(in the rows, 128 means zero)
[163 127 140 105 111 126 115 113 136 156  91 130 105 106 105 136 124 119
 132 139 131 126 117 158 122 131 139 153 117 132 144 170 148]
3
[147 135 132 158 131 151 134 107 115 143 152 132 115 132 125 108 120 102
 115 173 137 113 131 151 106 161 140 142  85 139 123 136 123]
2
[131 141 104 164 114 106 154 141 109 145 137 127 131 123 121 126  96  99
 124 144 111 129 136 141 133  93 109 126 141 117 110 152 131]
7
[157 144 131 130 144 123 136  58 142 101 181 117 126 141 119 126 136 124
 119 165 163 135 106 128 107 155 169 145  90 145 153 138 135]
6
[ 99 169 100 124 173  99 159 152 123 107 145 121 129 161 135  75 156 105
 126 169 124 131 127 111 104 167 140 146  75 105 131 128 108]
6
[ 91 136 135  67 115  91 156 132 139 154 105 169 140 131  88 164 140 116
 101 112 124 145 147 136 128  97 160 139 142 124 114 134 152]
4
[118  40  58 243 113  86 116 175 166 133 155 136 126 152 119 149 154 155
 161 166 138 131 101 109 165 110 116 104 164 185 120 111 110]
5
[124 126 128 158 138 141 144 131 118 116 139 146 135 119 141  91 160 124
 114 170 145 135 120 114 100 146 138 157  93 114 135 130 105]
1
[114 119 129 113 144 117 168 105  95 118 150 123 151 129 121 161 121  86
 158 125 117 101 127 130 110 131 180 123  99 134 137 127 152]
10
[ 96 138 110 171 109 134 149 133 131 131 151 122 143 137 119 129 132 123
 101 126 118 143 154 124 129 129 137 147 137 138 100 163 132]
1
[145 118 152  94 139 122 129 134 134 144 109 135 127 113 112 145 137 126
 127 126 132 139 137 145 130 111 128 143 137 106 127 178 137]
5
[150 147  94 130 113 103 108 148  94 152  81 139  94 116 123  72  96 110
 120 153 130 176  95 112 118  76  75 130 164 113 117  92 151]
8
[ 92 195  96 152 122  95 146 138 138 116 148  97 128 162 106 146 111 122
 147 124  80 161 129  98 112 112 128 156 151 140 135 164 135]
1
[106 138  69 173 141 106 143 150 106 137  94  82 139 188 108 133 123 135
 135 135 129 124 131 116 141 102 132 130 149  91 148 199 127]
6
[133 128 142  65 123 130 101 119 131 142  71 129 118 116 104 152 126 135
 131  91 135 128 118 151 134 102 168 166 156 114 160 172 162]
3
[124  97 110 157 121 112 141 154 107 141 100 128 138 122 145 101 160 133
 133 133 160 113 118 127 140 131 140 117 115 114 112 135 126]
10
[118 130 115 143 103 111 133 137 105 126 110 138 123 106 117 107 137 120
 107 115 142 142 131 109 123 118 142 130 143 136 108 131 127]
10
[143 144 112 142 107 119 109 120 126 142 139 139 133 134 128  98 146 129
 120 132 124 126 124 100 121 138 127 150 133 153 125 120 107]
5
[128  88 115 177 114 116 134 139 123 129 140 155 143 133 130 109 142 137
 132 123 144 132 130 116 141 137 116 128 131 138 101 123 129]
5
[134 146 130 131 111 121 102 128  97 124 104 149 106 105 159  90 139 131
  90 117 118 149 126 105 115 105 120 150 132 114 104 125 100]
4
[137 125 129 112 134 111 131 117 132 155 112 124 116 133 111 120 146 127
 136 152 148 132 112 136 116 133 138 158 115 135 148 150 145]
5
[134  86 131 164 133 119 142 127 109 130 138 151 135 134 146  97 154 134
 126 121 139 125 134 109 131 142 101 114 113 121 110 124 126]
5
[126 116 114 127  92 148 101 139  88 147  82 168 107 124 116 103 127 143
  64  96 119 139 135 111 136 100 125 136 164 123 121 124 109]
0
[141 134 124  70 124 119 101 104 148 171  95 113 113 128 106 143 135 121
 116 136 123 129 105 148 123 113 145 151 131 147 161 150 153]
8
[137 141 130 147 150 130 132 107 124 130 162 118 143 142 130 141 150 109
 143 164 148 106 133 144 113 140 156 135 102 132 133 181 127]
2
[129 127 116 127  97 122 102 118 105 132 110 162 129 115 130 108 157 130
  87 105 135 125 118 103 116 125 143 143 129 128 119 139 118]
9
[146 122 130 138 147 127 141 101 112 115 147 131 108 136 132  92 140 107
 103 166 141 139 126 120 100 148 143 150  83 122 128 160 124]
6
[ 54 160  92 108 120  64  97 125   4 112 117 136 121 103 190  97 126  89
  60  42  72 147 121 111 133 121 168 168 133  91  58 161 154]
7
[134 108 167  49 162 122 175  53 105  94 151 106 168 110 134 182 125  94
 146 116 134 145 124 118 126 119 139 159  60  79 107 167 151]
9
[151 103 134 106 118 114 108  86 130 153  96 130 110  80 134 112 168 104
  95 134 152 124 129 143 132 137 129 167 106 144 128 163 136]
3
[172  82 148 148 115 160 104 131 117 137  99 143 118 119 152  91 151 157
 112 117 141 104 122 134 135 143 101  98 109 103 129 135 113]
9
[137 189  90 198 123  95 132  95 139 114 162 106 110 158 140 101  96 111
 128 129 122 145 138 124 117  92  99 131 148 122 136 146 136]
4
[144  88 134 157 117 113 120 128  74 126  99 189 107  71 117 107 151 103
  62 141 130 153 128 102  98 125  92 107 123 119 104 152 117]
8
[156 132 143 102 132 115 137 104  98 123 165 175 146 111 107 137 121  86
 140 173 124 136 114 137  91 150 179 163  79 123 110 154 135]
5
[140 132 115 148 145 135 145 103 120 113 153 118 136 125 125 111 133  97
 137 161 143 121 127 131 116 146 141 146  93 120 118 155 125]
3
[149 137  92 168  99 133 135 144 117 161 134 122 118 136 141 120 104 116
 126 152 107 134 129 131 146  86  88 122 144 142  92 112 121]
0
[149 110 132 110 120 104 139  94 130 167 104 155 120 111  92 167 139 101
  88 149 132 130 107 136 105 116 132 136 116 125 144 181 150]
8
[135 123 124 109 121 124 132 111 145 150  86 120 114 120 101 133 129 127
 138 141 155 132 119 153 122 121 145 168 112 127 158 167 151]
3
[160 142 143 129 139  87 157  93 140 137 123 121 124 105 133 178 129 116
 136 145 130 121 105 134 107  79 120 154 115 101 182 204 124]
7
[120 156  90 142 122 116 131 160 107 130 116 104 114 144 136 102  98 123
 134 124 122 145 108 119 133  87 142 127 162 103 108 120 136]
10
[120 150 130 118 142 113 139 104 153 104 204 149 167 186 105 134 141 120
 178 139 128 113 125 118 118 180 179 134  86 162 135 119 134]
2
[145 135 143  80 118 121 116  99 127 169 105 135 116 126 109 155 125 116
 108 135 124 127 126 148 124 116 148 148 123 134 146 149 141]
2
[108 140 117 136 118 138 132 159  98 137  99 156 128 132 122 104 134 139
  92 124 114 139 120 104 114 112 135 133 157 101 137 105 117]
1
[101 154 155 147 137 186 177 133 125 105 152 113 196 106 120 161 132 152
 164 149 200  87 116 163 131 192 163 140  93 141 110  51 132]
2
[131 139  88 188 104 103 122 119 129 147 105 113  98 152 136 110  98 133
 124 137 113 148 142 135 126  84  98 129 129 119 145 157 124]
4
[166 135 137 103 145 116 133 112 144 141 117  97 100 150 110 127 124 116
 146 154 133 137 117 140 124 114 130 149 131 133 150 173 157]
6
[135 143 127 126 141 130 146 102 123 109 141 100 134 141 115 117 133 123
 151 141 152 129 123 113 109 124 162 133 114 124 149 159 125]
10
[174  74 133 207 105 152  99 112 147 126 132 121 122  85 181  95 167 166
 102 126 146  97 124 142 166 188  83  93  91 141 106 109  85]
3
[154 121 120 159 111 124 153 129 137 161 131 136 116 143 128  80 115 106
 107 165 143 144 134 158 143 137 110 148  96 103  61 153 138]
4
[145 145 144 122 145 157 145 105 122 128 154 113 145 131 126 127 140 107
 133 163 118 117 133 124 103 135 145 147 108 125 144 146 118]
1
[ 97 166 126 122 132  77 133 149  78  89 118 167 119 120 140 102 124 141
 116  97 124 174 111  99 100  95 140 144 134  71 126 173 130]
7
[123 140  87 211 119 123 149 142 115 146 119 105 131 146 151  94 124 127
 130 147 140 136 127 122 130  93  87 137 149 107 131 135 140]
1
[129 152  74 178 143 119 106 142 121 155 122  82  88 163 159  89 102 132
 107 159 139 156 131 144 147  60  92 107 170  87 125 153 128]
2
[152 150 131  88 116 136 112 107 136 170  92 105 125 139  93 120 121 134
 133 130 142 127 119 149 129 120 119 120 148 142 155 135 166]
8
[148 139 129 129 155 116 122 114 107 119 133 129 127 141 136 103 149 105
 139 153 126 119 134 130 112 126 141 133 107 103 131 175 117]
4
[143 134 140  91 119 116 144 114 134 147  93 122 110 122  94 137 128 127
 120 137 144 144 118 131 112 110 158 143 120 116 150 175 136]
10
[153  86 163 144 162  86 140 118 122 106 121 157  82 107 101 152 145 125
 150 146 141 132 110 136  94  95 126 105 141 127 202 194 154]
7
[131 118 123 155 110 131 108 123 115 121 126 164 128 114 141  97 147 131
  83 118 125 138 123 108 120 123 136 150 143 121 136 124 114]
1
[156 150  95 180  97  99 133 141 136 147 162 141 116 115 183 107 122 110
 111 181 112 148 123 127 115  99 104 139  96 142  87 124 106]
6
[146 135 134 111 121  97 125 112 129 158  90 137 112 132 117 133 134 118
 135 131 128 123 121 151 120 114 138 149 121 123 151 158 152]
4
[149 106 140 111 146 130 164 105  93 149 164 146 134 137 130 107 110  61
 138 165 107 131 154 141 103 127 131 150  73 114  95 162 150]
5
[141 123 136 100 123 125 136 129 144 147  93 132 119  99 108 140 122 115
 115 132 132 133 126 160 139 132 132 154 118 109 121 156 141]
3
[146 131 128 153 129 106 145 112 128 123 136 145 122 109 118 107 138 104
 128 175 151 133 118 146 118 153 129 143  92 135 112 118 129]
4
[136 172 128 110 103  71 141 101 146 185 125 147 145 113 128 188 148  98
 122 152 123 114 135 161 110 120 143 154  89 144 139 188 144]
2
[142 157 100 189 124 100 123 118 118 121 128 116 115 135 153  99 119 129
 126 133 138 137 116 126 131 102 100 123 145 107 123 127 128]
4
[158 130 108 138 101 132 103 144 114 163 107 145 135 139 128  94 131 121
 132 146 122 123 111 120 120 118 117 133 130 133 113 141 127]
8
[131 131 125 145  99 117 122 138  91 134 135 167 137  82 144 111 148 115
  87 130 117 116 121 112 120 127 135 137 131 143  99 113  95]
7
[137 134 134 105 127 107 144 115 115 145 100 122 109 120 112 127 135 110
 129 130 145 130 110 131 110 116 157 147 124 124 141 160 155]
10
[139 170 146  78 111  89 153  92 152 149 148 150 142 128  83 171 120 116
 146 143 143 131 118 162 106 111 178 153 117 145 161 174 170]
7
[163 138 139  94 126 123 119  97 127 153 101 128  98 125 118 143 134 126
 133 143 138 127  98 149 121 113 138 157 122 138 163 151 150]
0
